Here is a tiny trained network, its code and every weight. The questions are about switching its units off for an input and a class, where a switched-off unit gives its printed mean instead of its output.

import numpy as np


def w(rows, s, z=0):
    codes = np.array(rows[::2]) - 128.0
    scale = np.full(codes.shape[1], s)
    scale[-1] = z or s
    return codes * scale


def f(y):
    return np.maximum(y, 0)


def log_softmax(a):
    a = a - a.max(-1, keepdims=True)
    return a - np.log(np.exp(a).sum(-1, keepdims=True))


def net(x, mask):
    res = np.array(x, float).reshape(1, 4) / 4 @ E
    y = f(res @ A[0][:, :-1].T + A[0][:, -1])
    res = res + np.where(mask, y, B[0][:, -1]) @ B[0][:, :-1]
    return log_softmax(res[-1] @ U[:, :-1].T + U[:, -1])


A, B = {}, {}
E = w([
[133,95,85,174,9,248,191,64,126,121,209],'x0',
[87,103,138,134,67,147,132,72,133,167,22],'x1',
[87,151,82,108,163,143,229,150,125,96,100],'x2',
[206,155,29,141,122,56,122,134,140,140,78],'x3',
],0.011)
A[0] = w([
[88,122,178,129,104,149,158,118,131,127,172,92],'N1',
[102,132,84,124,132,133,254,130,131,120,133,64],'N2',
[195,133,32,138,83,113,135,118,132,133,122,47],'N3',
[150,122,89,138,60,151,153,110,129,129,173,26],'N4',
[163,132,95,128,143,126,145,145,131,115,232,51],'N5',
[174,117,140,138,48,127,36,105,132,142,177,60],'N6',
[106,118,124,132,52,143,137,106,131,135,69,74],'N7',
[134,129,121,130,111,131,136,126,124,127,139,255],'N8',
],0.03,0.013)
B[0] = w([
[117,119,181,103,125,136,112,148,112,115,171,234],'N1',
[133,140,77,143,138,164,141,162,100,97,98,253],'N2',
[109,118,190,105,124,147,117,144,106,112,174,236],'N3',
[132,150,140,124,160,71,93,146,128,111,109,248],'N4',
[131,136,154,138,105,113,170,63,107,178,97,232],'N5',
[126,140,75,139,139,166,153,161,98,97,94,245],'N6',
[136,138,149,140,112,109,166,69,111,174,109,238],'N7',
[132,64,70,115,113,137,102,124,251,180,153,207],'N8',
],0.032,0.023)
U = w([
[125,125,48,134,125,195,173,169,91,104,98,127],'0',
[142,122,131,133,89,117,188,63,104,183,105,90],'1',
[85,88,191,84,111,176,131,169,97,107,203,160],'2',
[145,140,114,85,206,2,89,198,133,142,60,155],'3',
[141,62,46,129,92,157,124,121,228,148,168,250],'4',
[171,194,114,192,89,122,86,74,159,27,200,91],'5',
[153,178,101,215,88,107,96,89,122,37,196,91],'6',
[159,155,104,203,99,89,101,103,124,49,207,90],'7',
],0.0098,0.014)

Each question gives the input, the list of numbers given to net, and the class t.
The units are the neurons (one row each of A and B). Each row of codes is followed by its name. A weight is (code - 128) times the scale printed after its matrix; where a second scale follows, it is the last column's (A, B and U).
mask holds one flag per neuron, in row order. A switched-off neuron (its flag False) gives its mean, the last column of its row in B, instead of its output. The means were averaged over made-up inputs and are rounded, as every weight is.
A unit's drop is (log p(t) with every unit on - log p(t) with that unit switched off) / (log p(t) with every unit on - log p(t) with every unit switched off).
The circuit of an input: a set's keep is (log p(t) with only the set's units on - log p(t) with every unit switched off) / (log p(t) with every unit on - log p(t) with every unit switched off). Starting from all 8 units, units are removed one at a time, each time the one whose removal leaves the highest keep (on an exact tie, the one counted first), for as long as the keep stays at least 0.8.
units of the circuit, in order: the units of the circuit, biggest drop first
unit that matters most: the unit with the biggest drop
top k neurons: the k neurons with the biggest drops, biggest first
drop of u: that unit's drop, to one decimal
input [-5,-3,6,4], class 0: unit that matters most : N4
input [-6,-1,6,0], class 0: top 3 neurons : [N4, N8, N3]
input [-1,-2,1,-1], class 4: top 2 neurons : [N4, N7]
input [7,1,-6,-5], class 3: top 4 neurons : [N4, N2, N3, N1]
input [-3,-4,-2,1], class 1: top 2 neurons : [N4, N8]
input [-1,-8,-6,7], class 1: top 3 neurons : [N5, N2, N1]
input [5,-3,-1,-2], class 3: top 3 neurons : [N4, N7, N3]
input [6,4,4,0], class 3: top 2 neurons : [N4, N6]
input [-1,1,3,-1], class 4: top 2 neurons : [N6, N4]
input [-4,3,7,7], class 0: top 3 neurons : [N2, N1, N4]
input [2,-5,-3,-2], class 1: top 2 neurons : [N5, N2]
input [-5,-5,3,-2], class 1: top 3 neurons : [N4, N8, N3]
input [-7,7,5,-7], class 1: top 3 neurons : [N4, N3, N8]
input [5,5,-7,-7], class 0: top 2 neurons : [N6, N3]
input [6,-7,-2,-3], class 1: units of the circuit, in order : [N5]
input [7,-3,-4,-2], class 3: drop of N4 : 2.2
input [3,4,-4,2], class 0: drop of N4 : 0.0
input [7,-7,2,5], class 1: drop of N3 : 0.2
